Below is a small trained network, with its code and all its weights. Each question gives an input and a target symbol and asks what happens when units are switched off, that is, made to give their printed mean instead of their output.

import numpy as np


def w(rows, s, z=0):
    codes = np.array(rows[::2]) - 128.0
    scale = np.full(codes.shape[1], s)
    scale[-1] = z or s
    return codes * scale


def f(y):
    return np.maximum(y, 0)


def softmax(a):
    e = np.exp(a - a.max(-1, keepdims=True))
    return e / e.sum(-1, keepdims=True)


def log_softmax(a):
    a = a - a.max(-1, keepdims=True)
    return a - np.log(np.exp(a).sum(-1, keepdims=True))


def net(x, mask):
    ids = ['ΓΘΦαδεζλμξστω'.index(c) for c in x.split()]
    T = len(ids)
    res = E[ids] + P[:T]
    u = 0
    for l in range(2):
        r = res
        for j in range(3):
            rows = slice(2 * j, 2 * j + 2)
            q, k, v = (r @ M[l][rows].T for M in (Q, K, V))
            z = softmax(np.where(np.tri(T) > 0, q @ k.T / 2**0.5, -1e9)) @ v
            o = O[l][rows]
            res = res + np.where(mask[u + j], z, o[:, -1]) @ o[:, :-1]
        u += 3
        y = f(res @ A[l][:, :-1].T + A[l][:, -1])
        res = res + np.where(mask[u : u + 8], y, B[l][:, -1]) @ B[l][:, :-1]
        u += 8
    return log_softmax(res[-1] @ U[:, :-1].T + U[:, -1])


Q, K, V, O, A, B = {}, {}, {}, {}, {}, {}
E = w([
[146,70,166,89,113,142,88,173],'Γ',
[115,168,116,101,70,94,123,161],'Θ',
[106,176,98,105,159,151,155,136],'Φ',
[194,168,114,81,165,90,68,64],'α',
[104,82,150,136,80,145,129,120],'δ',
[121,123,186,187,174,183,29,54],'ε',
[146,155,155,112,97,247,128,119],'ζ',
[54,119,111,147,184,146,79,132],'λ',
[81,129,198,31,128,102,129,60],'μ',
[198,162,105,144,134,148,106,178],'ξ',
[111,105,209,82,194,142,135,161],'σ',
[100,192,157,178,94,96,98,84],'τ',
[130,159,87,91,153,200,61,143],'ω',
],0.014)
P = w([
[213,47,133,176,97,123,226,1],'0',
[80,105,81,75,48,142,11,175],'1',
[67,132,108,77,55,152,19,179],'2',
[61,150,124,82,70,163,29,173],'3',
[68,170,147,90,77,159,17,175],'4',
[77,185,168,96,73,155,27,163],'5',
[92,201,182,99,90,158,35,155],'6',
[80,194,172,77,75,159,22,138],'7',
[85,211,196,94,91,167,48,130],'8',
[86,202,209,88,94,181,42,120],'9',
[82,210,209,98,90,169,47,125],'10',
[92,216,198,79,78,170,18,134],'11',
],0.0051)
Q[0] = w([
[77,174,213,28,151,220,59,129],'L0H1',
[161,163,254,133,78,112,136,66],'L0H1',
[125,97,64,161,157,132,162,241],'L0H2',
[154,60,61,129,173,50,247,93],'L0H2',
[116,87,50,162,136,58,187,181],'L0H3',
[148,17,81,179,164,26,207,163],'L0H3',
],0.0078)
K[0] = w([
[175,124,150,169,129,92,181,34],'L0H1',
[115,22,88,119,160,178,203,118],'L0H1',
[71,118,194,94,186,116,36,139],'L0H2',
[67,153,98,189,87,129,2,193],'L0H2',
[112,197,113,105,86,89,67,156],'L0H3',
[63,209,88,104,67,124,42,213],'L0H3',
],0.0086)
V[0] = w([
[98,60,113,123,193,120,255,153],'L0H1',
[166,137,70,18,131,131,112,162],'L0H1',
[142,121,118,84,227,69,113,96],'L0H2',
[122,79,238,95,156,184,116,119],'L0H2',
[248,134,117,166,118,116,151,163],'L0H3',
[132,74,169,86,70,105,51,134],'L0H3',
],0.0069)
O[0] = w([
[81,108,175,100,152,176,121,127,3],'L0H1',
[194,109,111,95,193,139,120,125,101],'L0H1',
[187,109,174,142,69,137,83,142,123],'L0H2',
[115,166,131,119,135,151,148,216,188],'L0H2',
[141,97,142,121,93,149,254,72,119],'L0H3',
[155,89,135,94,122,63,139,194,171],'L0H3',
],0.0097,0.0041)
A[0] = w([
[92,115,199,147,68,206,181,195,102],'L0N1',
[62,98,156,173,215,157,53,57,119],'L0N2',
[89,174,66,3,90,59,131,193,214],'L0N3',
[135,124,39,171,123,104,146,105,254],'L0N4',
[166,225,71,199,129,116,122,92,208],'L0N5',
[33,197,203,170,111,120,94,64,110],'L0N6',
[154,163,185,149,145,183,131,185,153],'L0N7',
[140,31,157,131,35,76,127,215,225],'L0N8',
],0.0056,0.0034)
B[0] = w([
[108,179,153,56,40,122,62,130,162],'L0N1',
[160,136,133,216,221,136,188,97,168],'L0N2',
[159,108,184,184,223,152,235,219,254],'L0N3',
[168,70,59,222,91,117,159,145,174],'L0N4',
[183,146,1,117,130,118,153,169,211],'L0N5',
[99,203,125,143,138,105,183,98,211],'L0N6',
[136,160,99,111,152,120,63,174,180],'L0N7',
[148,132,223,236,110,84,100,159,201],'L0N8',
],0.0059,0.0063)
Q[1] = w([
[104,144,173,38,96,143,89,2],'L1H1',
[87,108,119,196,135,154,143,145],'L1H1',
[89,52,113,81,121,114,133,12],'L1H2',
[150,181,139,57,66,145,171,114],'L1H2',
[101,187,172,152,157,156,92,145],'L1H3',
[118,199,133,191,170,128,125,195],'L1H3',
],0.0067)
K[1] = w([
[158,2,116,172,130,117,125,219],'L1H1',
[93,190,203,39,119,168,106,152],'L1H1',
[172,45,107,74,107,145,74,219],'L1H2',
[142,73,149,172,142,120,170,118],'L1H2',
[144,87,94,136,66,79,210,95],'L1H3',
[125,69,129,94,101,115,166,60],'L1H3',
],0.0061)
V[1] = w([
[111,104,125,201,222,77,150,154],'L1H1',
[195,165,76,112,99,127,11,144],'L1H1',
[159,98,149,128,199,229,107,94],'L1H2',
[80,166,77,166,191,132,111,79],'L1H2',
[137,110,72,79,149,98,183,126],'L1H3',
[130,41,161,157,68,99,127,1],'L1H3',
],0.0072)
O[1] = w([
[130,104,136,208,190,6,154,128,182],'L1H1',
[177,9,123,125,41,159,23,132,187],'L1H1',
[203,111,215,177,190,205,168,75,2],'L1H2',
[57,64,102,161,168,133,98,40,217],'L1H2',
[179,111,101,1,155,78,170,109,97],'L1H3',
[144,248,200,115,139,121,52,82,93],'L1H3',
],0.006,0.0034)
A[1] = w([
[144,126,137,131,109,166,133,168,58],'L1N1',
[159,75,119,141,111,154,85,116,111],'L1N2',
[65,2,245,75,81,103,147,109,230],'L1N3',
[157,172,110,14,45,86,138,196,254],'L1N4',
[136,119,202,160,122,184,212,162,135],'L1N5',
[60,137,214,120,68,118,148,86,143],'L1N6',
[79,45,65,137,100,121,204,178,135],'L1N7',
[210,118,123,168,195,32,140,131,210],'L1N8',
],0.0059,0.0035)
B[1] = w([
[129,77,100,136,146,122,147,109,149],'L1N1',
[124,125,156,184,148,161,87,113,154],'L1N2',
[245,233,43,135,183,102,114,188,179],'L1N3',
[93,72,146,3,84,93,157,138,254],'L1N4',
[158,132,162,163,122,222,170,117,171],'L1N5',
[213,240,59,125,161,122,90,155,165],'L1N6',
[79,135,112,199,59,157,142,131,184],'L1N7',
[101,8,139,110,157,85,140,39,224],'L1N8',
],0.0061,0.0074)
U = w([
[206,202,144,84,163,120,195,102,154],'Γ',
[86,24,160,52,177,75,104,62,204],'Θ',
[128,120,198,106,186,132,72,205,24],'Φ',
[148,218,138,93,227,114,140,193,91],'α',
[113,111,71,126,145,188,241,121,5],'δ',
[115,132,86,94,101,254,97,156,211],'ε',
[72,171,99,114,81,47,88,90,74],'ζ',
[103,113,136,211,176,157,86,122,228],'λ',
[86,51,230,135,84,115,223,121,43],'μ',
[145,139,180,83,42,190,79,81,203],'ξ',
[200,41,60,120,136,114,117,123,217],'σ',
[176,160,119,173,171,196,88,65,78],'τ',
[136,176,81,214,42,89,128,146,137],'ω',
],0.0064,0.002)

Each question gives the input, a string of symbols that net reads in full, and the target symbol t.
The units are the heads (2 rows each of Q, K, V and O) and the neurons (one row each of A and B). Each row of codes is followed by its name. A weight is (code - 128) times the scale printed after its matrix; where a second scale follows, it is the last column's (O, A, B and U).
mask holds one flag per unit, layer by layer, with each layer's heads first. A switched-off unit (its flag False) gives its mean, the last column of its rows in O or B, instead of its output. The means were averaged over made-up inputs and are rounded, as every weight is.
A unit's drop is (log p(t) with every unit on - log p(t) with that unit switched off) / (log p(t) with every unit on - log p(t) with every unit switched off).
The circuit of an input: a set's keep is (log p(t) with only the set's units on - log p(t) with every unit switched off) / (log p(t) with every unit on - log p(t) with every unit switched off). Starting from the 12 units with the biggest drops (on a tie, the unit counted first), units are removed one at a time, each time the one whose removal leaves the highest keep (on an exact tie, the one counted first), for as long as the keep stays at least 0.8.
units of the circuit, in order: the units of the circuit, biggest drop first
unit that matters most: the unit with the biggest drop
top k neurons: the k neurons with the biggest drops, biggest first
which heads matter: for each layer, one digit per head in row order, 1 if its drop is at least 0.15 and else 0, layers parted by /
input ω δ τ Γ ξ λ Φ ω, target σ: units of the circuit, in order : (L0H1; L1H1; L1H3)
input δ μ Θ, target α: units of the circuit, in order : (L1H1; L0N3; L0H2)
input μ α τ ω ω δ σ δ μ ε ω, target Φ: which heads matter : 011 / 000
input σ Φ ξ Φ ω δ ω Φ, target ε: unit that matters most : L0H2
input ε Θ τ ξ ζ α λ, target ω: units of the circuit, in order : (L0H1; L1N7; L1H3; L1H2)
input τ α τ τ, target ζ: which heads matter : 110 / 011
input σ ε τ ζ τ Θ ω δ α δ ζ, target ε: which heads matter : 010 / 001
input δ τ μ ω, target α: units of the circuit, in order : (L1H1; L0N3; L0H2; L0H1)
input ζ τ λ ε τ Γ λ Θ λ, target δ: which heads matter : 010 / 001
input λ Γ ω, target λ: top 2 neurons : (L0N2; L1N4)
input ε λ σ ζ ξ Θ Φ, target ε: top 3 neurons : (L0N1; L0N4; L1N8)
input λ λ Θ ε ξ ε ζ Γ α Θ, target λ: which heads matter : 001 / 010
input Γ τ ω ω ξ Θ τ α, target Θ: units of the circuit, in order : (L1N8; L0H3; L1N3)
input ζ τ Θ δ ζ σ ω σ μ Θ, target δ: which heads matter : 010 / 101
input ζ λ τ τ ξ ε Γ τ τ ζ τ δ, target ω: unit that matters most : L1N7
input τ Φ λ ζ, target ζ: which heads matter : 100 / 010
input ε τ Γ Θ Φ λ Θ ε λ, target ω: which heads matter : 110 / 001
input σ τ μ ζ ω, target ε: which heads matter : 010 / 101
input Θ λ τ ω μ λ τ α ξ, target σ: top 2 neurons : (L1N8; L0N5)
input Γ α ε ζ ξ τ ξ τ μ Φ, target δ: top 2 neurons : (L0N3; L1N7)
input λ Θ ω δ λ ε λ, target λ: top 2 neurons : (L1N4; L0N2)
input Φ ζ ε, target τ: which heads matter : 001 / 010
input δ ε Γ ζ σ ε δ Θ ζ ζ σ, target α: unit that matters most : L0H1
